Here is a tiny trained network, its code and every weight. The questions are about switching its units off for an input and a class, where a switched-off unit gives its printed mean instead of its output.

import numpy as np


def w(rows, s, z=0):
    codes = np.array(rows[::2]) - 128.0
    scale = np.full(codes.shape[1], s)
    scale[-1] = z or s
    return codes * scale


def f(y):
    return np.maximum(y, 0)


def log_softmax(a):
    a = a - a.max(-1, keepdims=True)
    return a - np.log(np.exp(a).sum(-1, keepdims=True))


def net(x, mask):
    res = np.array(x, float).reshape(1, 6) / 4 @ E
    y = f(res @ A[0][:, :-1].T + A[0][:, -1])
    res = res + np.where(mask, y, B[0][:, -1]) @ B[0][:, :-1]
    return log_softmax(res[-1] @ U[:, :-1].T + U[:, -1])


A, B = {}, {}
E = w([
[64,252,111,152,108,172,166,189,105],'x0',
[123,131,144,131,147,138,130,113,124],'x1',
[86,110,63,35,108,112,133,60,127],'x2',
[119,124,95,94,165,185,91,173,199],'x3',
[169,223,125,99,167,64,91,143,128],'x4',
[180,117,75,152,161,120,220,114,151],'x5',
],0.012)
A[0] = w([
[128,123,97,78,178,197,93,163,211,103],'n0',
[111,114,87,119,162,158,87,164,185,100],'n1',
[203,183,126,65,167,56,88,177,123,114],'n2',
[141,67,99,97,53,160,139,180,84,186],'n3',
[111,143,196,98,76,158,72,126,109,55],'n4',
[55,149,47,62,129,122,134,76,96,132],'n5',
[171,119,70,98,73,106,141,150,176,253],'n6',
[155,136,55,147,198,110,247,121,174,109],'n7',
[129,130,171,110,85,87,168,107,46,142],'n8',
[79,226,121,130,76,197,175,160,83,125],'n9',
[147,79,127,134,120,129,116,93,152,113],'n10',
[180,147,192,196,124,148,126,205,139,153],'n11',
[99,69,136,162,116,183,148,149,133,143],'n12',
[211,70,176,101,128,95,78,94,158,140],'n13',
[43,124,177,92,121,104,61,147,128,130],'n14',
],0.012,0.0051)
B[0] = w([
[173,129,83,178,112,57,134,78,96,216],'n0',
[113,112,106,176,139,84,128,26,88,188],'n1',
[75,167,156,127,202,189,218,133,63,218],'n2',
[126,219,135,128,135,154,172,121,118,180],'n3',
[160,100,129,88,123,90,165,196,91,179],'n4',
[134,129,209,132,191,135,105,111,231,216],'n5',
[165,132,159,125,139,162,152,104,136,190],'n6',
[174,57,143,102,66,102,213,205,120,230],'n7',
[186,132,80,197,183,93,111,55,108,183],'n8',
[127,94,69,186,200,139,100,171,154,254],'n9',
[105,145,77,100,151,138,139,169,133,169],'n10',
[160,132,169,95,219,91,127,75,211,229],'n11',
[101,180,166,92,170,162,179,110,81,193],'n12',
[112,138,57,166,210,173,115,188,180,210],'n13',
[254,78,174,114,95,139,165,195,81,198],'n14',
],0.0096,0.016)
U = w([
[182,48,182,92,121,90,162,219,83,112],'0',
[41,114,28,152,198,153,88,209,169,108],'1',
[126,136,250,85,186,100,104,67,245,135],'2',
[127,111,94,201,157,35,123,2,30,128],'3',
[25,205,178,99,178,208,207,114,33,154],'4',
[179,173,144,130,147,163,139,115,132,254],'5',
[94,159,113,153,106,198,111,146,106,99],'6',
[63,169,171,92,96,100,42,59,117,72],'7',
],0.0077,0.0071)

Each question gives the input, the list of numbers given to net, and the class t.
The units are the neurons (one row each of A and B). Each row of codes is followed by its name. A weight is (code - 128) times the scale printed after its matrix; where a second scale follows, it is the last column's (A, B and U).
mask holds one flag per neuron, in row order. A switched-off neuron (its flag False) gives its mean, the last column of its row in B, instead of its output. The means were averaged over made-up inputs and are rounded, as every weight is.
A unit's drop is (log p(t) with every unit on - log p(t) with that unit switched off) / (log p(t) with every unit on - log p(t) with every unit switched off).
The circuit of an input: a set's keep is (log p(t) with only the set's units on - log p(t) with every unit switched off) / (log p(t) with every unit on - log p(t) with every unit switched off). Starting from the 12 units with the biggest drops (on a tie, the unit counted first), units are removed one at a time, each time the one whose removal leaves the highest keep (on an exact tie, the one counted first), for as long as the keep stays at least 0.8.
circuit, biggest first: the units of the circuit, biggest drop first
unit that matters most: the unit with the biggest drop
k most important neurons: the k neurons with the biggest drops, biggest first
drop when u is switched off: that unit's drop, to one decimal
input [-5,5,-7,1,-4,3], class 2: unit that matters most -> n11
input [5,3,-8,-1,-8,8], class 0: 2 most important neurons -> n7; n2
input [-4,6,1,8,0,7], class 3: 4 most important neurons -> n0; n1; n14; n4
input [-3,-6,-3,8,2,-7], class 3: 2 most important neurons -> n1; n0
input [1,1,4,2,4,3], class 2: 3 most important neurons -> n5; n14; n12
input [1,6,-8,6,-8,7], class 2: 4 most important neurons -> n11; n2; n14; n4
input [-2,-4,-1,5,-6,-1], class 4: 4 most important neurons -> n12; n3; n8; n9
input [6,2,4,-7,-4,-2], class 3: 2 most important neurons -> n8; n13
input [-6,4,-4,-4,-8,7], class 4: 2 most important neurons -> n12; n14
input [2,-7,8,-7,7,7], class 2: 2 most important neurons -> n5; n14
input [8,-4,3,1,5,7], class 1: 2 most important neurons -> n9; n14
input [7,3,4,6,1,7], class 0: 2 most important neurons -> n7; n13
input [4,-4,-5,2,8,4], class 4: 2 most important neurons -> n2; n5
input [5,-4,-8,2,2,7], class 2: unit that matters most -> n11
input [8,0,7,3,-6,8], class 0: 3 most important neurons -> n7; n13; n11
input [-7,-3,7,-5,6,3], class 1: 3 most important neurons -> n13; n11; n10
input [-1,8,-4,-2,8,-8], class 0: drop when n0 is switched off -> -0.1
input [5,-1,8,-3,6,5], class 2: drop when n5 is switched off -> 1.7
input [-1,-8,6,0,-8,1], class 4: drop when n3 is switched off -> 0.5
input [2,-1,-1,-1,2,-6], class 0: circuit, biggest first -> n14
input [5,-3,5,-4,7,-8], class 0: drop when n14 is switched off -> 1.3
